Below are the code and all the weights of a small trained network. Each question names an input and a class and asks about switching units off, where a switched-off unit gives its printed mean instead of its output.

import numpy as np


def w(rows, s, z=0):
    codes = np.array(rows[::2]) - 128.0
    scale = np.full(codes.shape[1], s)
    scale[-1] = z or s
    return codes * scale


def norm(h):
    return h / np.sqrt((h * h).mean(-1, keepdims=True) + 1e-5)


def f(y):
    return np.maximum(y, 0)


def log_softmax(a):
    a = a - a.max(-1, keepdims=True)
    return a - np.log(np.exp(a).sum(-1, keepdims=True))


def net(x, mask):
    res = np.array(x, float).reshape(1, 8) / 4 @ E
    u = 0
    for l in range(3):
        y = f(norm(res) @ A[l][:, :-1].T + A[l][:, -1])
        res = res + np.where(mask[u : u + 3], y, B[l][:, -1]) @ B[l][:, :-1]
        u += 3
    return log_softmax(norm(res)[-1] @ U[:, :-1].T + U[:, -1])


A, B = {}, {}
E = w([
[109,3,76,123,77],'x0',
[133,138,132,125,129],'x1',
[244,22,252,128,86],'x2',
[127,131,132,127,125],'x3',
[203,95,68,128,209],'x4',
[82,99,153,21,173],'x5',
[132,116,118,122,118],'x6',
[128,131,126,125,126],'x7',
],0.004)
A[0] = w([
[60,144,181,121,62,4],'L0N1',
[83,123,165,5,144,48],'L0N2',
[157,165,107,224,60,19],'L0N3',
],0.015,0.0027)
B[0] = w([
[213,145,68,86,175,215],'L0N1',
[98,40,137,250,140,249],'L0N2',
[74,16,149,176,171,254],'L0N3',
],0.011,0.0053)
A[1] = w([
[80,172,45,133,151,93],'L1N1',
[53,208,164,129,74,51],'L1N2',
[4,162,94,134,85,1],'L1N3',
],0.015,0.00085)
B[1] = w([
[226,153,203,139,161,255],'L1N1',
[119,149,80,107,104,142],'L1N2',
[155,112,254,160,80,208],'L1N3',
],0.0095,0.005)
A[2] = w([
[132,69,167,155,74,247],'L2N1',
[159,248,193,138,120,119],'L2N2',
[129,95,89,176,187,218],'L2N3',
],0.013,0.0014)
B[2] = w([
[107,253,158,119,111,236],'L2N1',
[37,110,41,39,28,177],'L2N2',
[112,168,57,55,108,247],'L2N3',
],0.0074,0.011)
U = w([
[61,31,143,235,172,102],'0',
[194,177,254,113,65,81],'1',
[207,143,38,53,185,24],'2',
[67,167,102,92,93,252],'3',
[100,139,105,117,124,193],'4',
],0.0068,0.0016)

Each question gives the input, the list of numbers given to net, and the class t.
The units are the neurons (one row each of A and B). Each row of codes is followed by its name. A weight is (code - 128) times the scale printed after its matrix; where a second scale follows, it is the last column's (A, B and U).
mask holds one flag per neuron, layer by layer. A switched-off neuron (its flag False) gives its mean, the last column of its row in B, instead of its output. The means were averaged over made-up inputs and are rounded, as every weight is.
A unit's drop is (log p(t) with every unit on - log p(t) with that unit switched off) / (log p(t) with every unit on - log p(t) with every unit switched off).
The circuit of an input: a set's keep is (log p(t) with only the set's units on - log p(t) with every unit switched off) / (log p(t) with every unit on - log p(t) with every unit switched off). Starting from all 9 units, units are removed one at a time, each time the one whose removal leaves the highest keep (on an exact tie, the one counted first), for as long as the keep stays at least 0.8.
circuit, biggest first: the units of the circuit, biggest drop first
most important unit: the unit with the biggest drop
k most important neurons: the k neurons with the biggest drops, biggest first
k most important neurons of layer l: the k neurons of layer l with the biggest drops, biggest first
drop when u is switched off: that unit's drop, to one decimal
input [-1,7,2,-5,0,-6,3,-8], class 0: circuit, biggest first : [L0N3]
input [3,4,2,1,-8,6,8,1], class 2: 3 most important neurons : [L0N1, L0N3, L2N3]
input [-5,-1,-1,-2,-6,-5,-6,-1], class 2: 2 most important neurons : [L0N1, L0N2]
input [-1,1,-5,4,-1,0,-5,-3], class 1: 2 most important neurons : [L1N3, L1N1]
input [5,-8,-8,5,5,5,-5,6], class 1: circuit, biggest first : [L1N3, L0N3, L1N1]
input [3,-2,-7,6,-6,-5,5,4], class 1: 2 most important neurons of layer 0 : [L0N2, L0N1]
input [4,-6,8,-2,-6,8,5,-2], class 0: 2 most important neurons : [L0N2, L1N1]
input [-5,-6,5,4,1,0,7,4], class 4: 2 most important neurons of layer 0 : [L0N3, L0N2]
input [-7,7,-8,8,4,-7,5,8], class 1: 2 most important neurons : [L1N3, L0N1]
input [2,-8,5,8,-6,1,2,0], class 2: 2 most important neurons : [L0N1, L1N3]
input [7,4,-7,-4,3,-4,-4,7], class 1: circuit, biggest first : [L1N3, L0N2, L1N1]
input [-1,-5,6,-3,6,-8,8,3], class 0: 2 most important neurons : [L0N3, L0N1]
input [4,7,-6,4,-4,4,-4,2], class 1: 2 most important neurons : [L0N3, L1N1]
input [-1,-7,-1,-7,-8,-6,-4,5], class 2: 2 most important neurons : [L0N1, L0N2]
input [3,-6,-7,3,1,2,5,2], class 1: circuit, biggest first : [L1N3, L1N1]
input [-1,-6,-7,-5,-3,4,7,-2], class 1: circuit, biggest first : [L1N3]
input [4,-2,1,6,3,6,6,2], class 0: 3 most important neurons : [L0N2, L2N2, L0N1]
input [-4,-1,2,3,5,-8,1,-5], class 0: 2 most important neurons of layer 0 : [L0N3, L0N1]
input [8,-5,-8,-6,2,-2,-5,-8], class 1: 2 most important neurons of layer 1 : [L1N3, L1N1]
input [5,2,3,-2,-5,4,-3,3], class 2: 2 most important neurons : [L0N1, L0N3]
input [-4,-3,3,2,1,-7,7,-7], class 0: most important unit : L0N3
input [6,-6,-7,-3,6,-1,6,6], class 1: 2 most important neurons : [L0N1, L1N3]
input [4,-8,5,-7,1,8,-7,5], class 0: 2 most important neurons : [L0N2, L2N2]
input [3,7,-5,7,-7,1,7,-8], class 2: drop when L0N1 is switched off : 1.4
input [6,2,-8,1,8,5,2,1], class 1: drop when L1N3 is switched off : 0.6
input [1,8,-6,1,0,4,-4,3], class 1: drop when L0N2 is switched off : -0.2
input [-3,-2,-2,4,-4,7,4,-4], class 0: drop when L0N2 is switched off : 1.7
input [-2,-5,3,-2,-2,6,2,2], class 0: most important unit : L0N2
